Below are the code and all the weights of a small trained network. Each question names an input and a target symbol and asks about switching units off, where a switched-off unit gives its printed mean instead of its output.

import numpy as np


def w(rows, s, z=0):
    codes = np.array(rows[::2]) - 128.0
    scale = np.full(codes.shape[1], s)
    scale[-1] = z or s
    return codes * scale


def f(y):
    return y / 2 * (1 + np.tanh(0.7978845608 * (y + 0.044715 * y**3)))


def softmax(a):
    e = np.exp(a - a.max(-1, keepdims=True))
    return e / e.sum(-1, keepdims=True)


def log_softmax(a):
    a = a - a.max(-1, keepdims=True)
    return a - np.log(np.exp(a).sum(-1, keepdims=True))


def net(x, mask):
    ids = ['βγδεζθλμξπστφψω'.index(c) for c in x.split()]
    T = len(ids)
    res = E[ids] + P[:T]
    u = 0
    for l in range(2):
        r = res
        for j in range(2):
            rows = slice(3 * j, 3 * j + 3)
            q, k, v = (r @ M[l][rows].T for M in (Q, K, V))
            z = softmax(np.where(np.tri(T) > 0, q @ k.T / 3**0.5, -1e9)) @ v
            o = O[l][rows]
            res = res + np.where(mask[u + j], z, o[:, -1]) @ o[:, :-1]
        u += 2
        y = f(res @ A[l][:, :-1].T + A[l][:, -1])
        res = res + np.where(mask[u : u + 16], y, B[l][:, -1]) @ B[l][:, :-1]
        u += 16
    return log_softmax(res[-1] @ U[:, :-1].T + U[:, -1])


Q, K, V, O, A, B = {}, {}, {}, {}, {}, {}
E = w([
[167,121,114],'β',
[71,128,7],'γ',
[20,146,194],'δ',
[81,155,80],'ε',
[159,168,165],'ζ',
[36,121,248],'θ',
[172,2,79],'λ',
[188,86,147],'μ',
[53,65,75],'ξ',
[106,131,116],'π',
[94,23,69],'σ',
[105,230,133],'τ',
[128,110,101],'φ',
[46,139,177],'ψ',
[106,172,103],'ω',
],0.0049)
P = w([
[182,95,192],'0',
[218,167,60],'1',
[6,14,33],'2',
[179,212,104],'3',
[1,3,45],'4',
[170,226,117],'5',
[3,11,84],'6',
],0.0051)
Q[0] = w([
[251,234,86],'L0H1',
[12,21,152],'L0H1',
[238,244,100],'L0H1',
[185,213,253],'L0H2',
[56,25,28],'L0H2',
[53,34,20],'L0H2',
],0.0051)
K[0] = w([
[18,207,27],'L0H1',
[241,63,220],'L0H1',
[7,199,47],'L0H1',
[30,2,99],'L0H2',
[234,223,205],'L0H2',
[237,232,198],'L0H2',
],0.0052)
V[0] = w([
[153,63,162],'L0H1',
[253,79,229],'L0H1',
[2,170,28],'L0H1',
[37,208,55],'L0H2',
[44,129,87],'L0H2',
[209,174,159],'L0H2',
],0.0048)
O[0] = w([
[148,26,108,60],'L0H1',
[226,13,251,4],'L0H1',
[24,232,2,248],'L0H1',
[4,193,93,224],'L0H2',
[11,94,75,75],'L0H2',
[227,212,190,254],'L0H2',
],0.0034,0.00026)
A[0] = w([
[254,237,28,186],'L0N1',
[203,223,216,138],'L0N2',
[250,241,18,197],'L0N3',
[237,53,193,112],'L0N4',
[225,227,198,139],'L0N5',
[68,20,55,253],'L0N6',
[177,161,183,64],'L0N7',
[215,208,210,119],'L0N8',
[207,206,215,120],'L0N9',
[23,20,153,250],'L0N10',
[237,45,157,142],'L0N11',
[159,166,184,60],'L0N12',
[225,222,220,133],'L0N13',
[59,45,166,203],'L0N14',
[222,216,220,129],'L0N15',
[245,233,98,161],'L0N16',
],0.0052,0.0051)
B[0] = w([
[180,242,7,184],'L0N1',
[188,246,226,135],'L0N2',
[136,234,1,194],'L0N3',
[243,34,192,123],'L0N4',
[210,251,175,139],'L0N5',
[4,23,19,254],'L0N6',
[248,204,211,105],'L0N7',
[239,241,218,128],'L0N8',
[233,239,241,127],'L0N9',
[9,22,85,238],'L0N10',
[236,15,134,134],'L0N11',
[252,207,233,104],'L0N12',
[225,251,218,136],'L0N13',
[40,44,113,186],'L0N14',
[231,246,223,133],'L0N15',
[196,252,52,158],'L0N16',
],0.005,0.0053)
Q[1] = w([
[196,121,11],'L1H1',
[28,21,241],'L1H1',
[234,252,61],'L1H1',
[13,30,213],'L1H2',
[16,3,174],'L1H2',
[244,99,47],'L1H2',
],0.0051)
K[1] = w([
[11,128,41],'L1H1',
[221,67,208],'L1H1',
[68,204,33],'L1H1',
[170,61,252],'L1H2',
[136,50,255],'L1H2',
[19,110,4],'L1H2',
],0.0051)
V[1] = w([
[62,236,3],'L1H1',
[102,10,127],'L1H1',
[56,229,4],'L1H1',
[162,252,198],'L1H2',
[39,12,18],'L1H2',
[247,58,250],'L1H2',
],0.0052)
O[1] = w([
[173,217,9,156],'L1H1',
[231,30,238,85],'L1H1',
[183,211,13,151],'L1H1',
[6,253,81,222],'L1H2',
[251,28,87,2],'L1H2',
[31,57,240,157],'L1H2',
],0.0051,0.0052)
A[1] = w([
[52,39,162,13],'L1N1',
[237,203,144,86],'L1N2',
[168,12,202,90],'L1N3',
[244,158,164,32],'L1N4',
[252,131,62,230],'L1N5',
[253,205,159,97],'L1N6',
[207,160,9,6],'L1N7',
[224,6,26,237],'L1N8',
[73,46,162,17],'L1N9',
[66,32,188,24],'L1N10',
[146,27,196,56],'L1N11',
[33,241,152,189],'L1N12',
[247,169,149,243],'L1N13',
[253,203,160,102],'L1N14',
[200,159,22,6],'L1N15',
[220,121,4,255],'L1N16',
],0.0047)
B[1] = w([
[246,226,179,207],'L1N1',
[191,228,238,174],'L1N2',
[227,248,8,162],'L1N3',
[171,254,241,135],'L1N4',
[56,69,236,220],'L1N5',
[165,228,249,171],'L1N6',
[138,146,17,218],'L1N7',
[219,13,119,216],'L1N8',
[225,235,154,187],'L1N9',
[251,217,155,203],'L1N10',
[248,235,44,159],'L1N11',
[58,20,222,242],'L1N12',
[76,111,252,179],'L1N13',
[162,221,250,170],'L1N14',
[148,161,24,207],'L1N15',
[68,7,179,248],'L1N16',
],0.0049,0.015)
U = w([
[195,174,126,48],'β',
[195,154,3,51],'γ',
[13,104,107,217],'δ',
[153,153,73,169],'ε',
[145,220,185,21],'ζ',
[71,70,252,18],'θ',
[167,56,156,111],'λ',
[146,116,197,117],'μ',
[93,66,90,195],'ξ',
[137,141,115,206],'π',
[100,19,87,75],'σ',
[147,244,88,42],'τ',
[149,140,117,174],'φ',
[74,98,116,254],'ψ',
[146,189,79,177],'ω',
],0.0049,0.0047)

Each question gives the input, a string of symbols that net reads in full, and the target symbol t.
The units are the heads (3 rows each of Q, K, V and O) and the neurons (one row each of A and B). Each row of codes is followed by its name. A weight is (code - 128) times the scale printed after its matrix; where a second scale follows, it is the last column's (O, A, B and U).
mask holds one flag per unit, layer by layer, with each layer's heads first. A switched-off unit (its flag False) gives its mean, the last column of its rows in O or B, instead of its output. The means were averaged over made-up inputs and are rounded, as every weight is.
A unit's drop is (log p(t) with every unit on - log p(t) with that unit switched off) / (log p(t) with every unit on - log p(t) with every unit switched off).
unit that matters most: the unit with the biggest drop
top k neurons: the k neurons with the biggest drops, biggest first
top k neurons in layer l: the k neurons of layer l with the biggest drops, biggest first
drop of u: that unit's drop, to one decimal
input λ ξ δ ω ω τ, target τ: unit that matters most => L0H1
input ξ τ ψ ξ ζ μ μ, target λ: top 2 neurons => [L1N8, L0N3]
input μ τ μ ζ τ τ λ, target ζ: top 2 neurons in layer 0 => [L0N4, L0N11]
input σ ψ ζ δ ζ ω ω, target γ: top 2 neurons => [L1N3, L1N11]
input γ μ φ, target σ: top 2 neurons => [L0N3, L0N1]
input μ μ ζ δ λ τ τ, target ζ: top 4 neurons in layer 1 => [L1N10, L1N1, L1N9, L1N11]
input ζ λ τ τ, target τ: top 3 neurons in layer 0 => [L0N3, L0N1, L0N16]
input σ θ τ γ δ, target γ: top 2 neurons in layer 1 => [L1N3, L1N11]
input ξ ψ δ ζ, target ζ: top 3 neurons in layer 0 => [L0N6, L0N10, L0N14]
input γ ζ π δ ζ, target σ: top 3 neurons in layer 0 => [L0N3, L0N1, L0N16]
input ζ λ φ λ ζ ζ, target ζ: top 2 neurons => [L0N6, L0N10]
input ε ζ σ μ, target μ: top 2 neurons in layer 0 => [L0N6, L0N10]
input λ ε ζ, target β: drop of L1N5 => 0.0
input ζ ω ζ, target θ: drop of L1H2 => 0.9
input φ ζ ζ λ β μ, target μ: drop of L1N5 => 0.1
input σ λ ω μ μ φ τ, target γ: top 3 neurons in layer 1 => [L1N3, L1N11, L1N12]
input σ ζ ζ, target γ: drop of L1N12 => 0.2
input ζ τ ζ β ξ, target θ: top neuron => [L1N12]
input σ π μ, target γ: top 2 neurons in layer 1 => [L1N3, L1N11]
input ζ ξ λ ζ ω, target θ: top neuron => [L1N12]
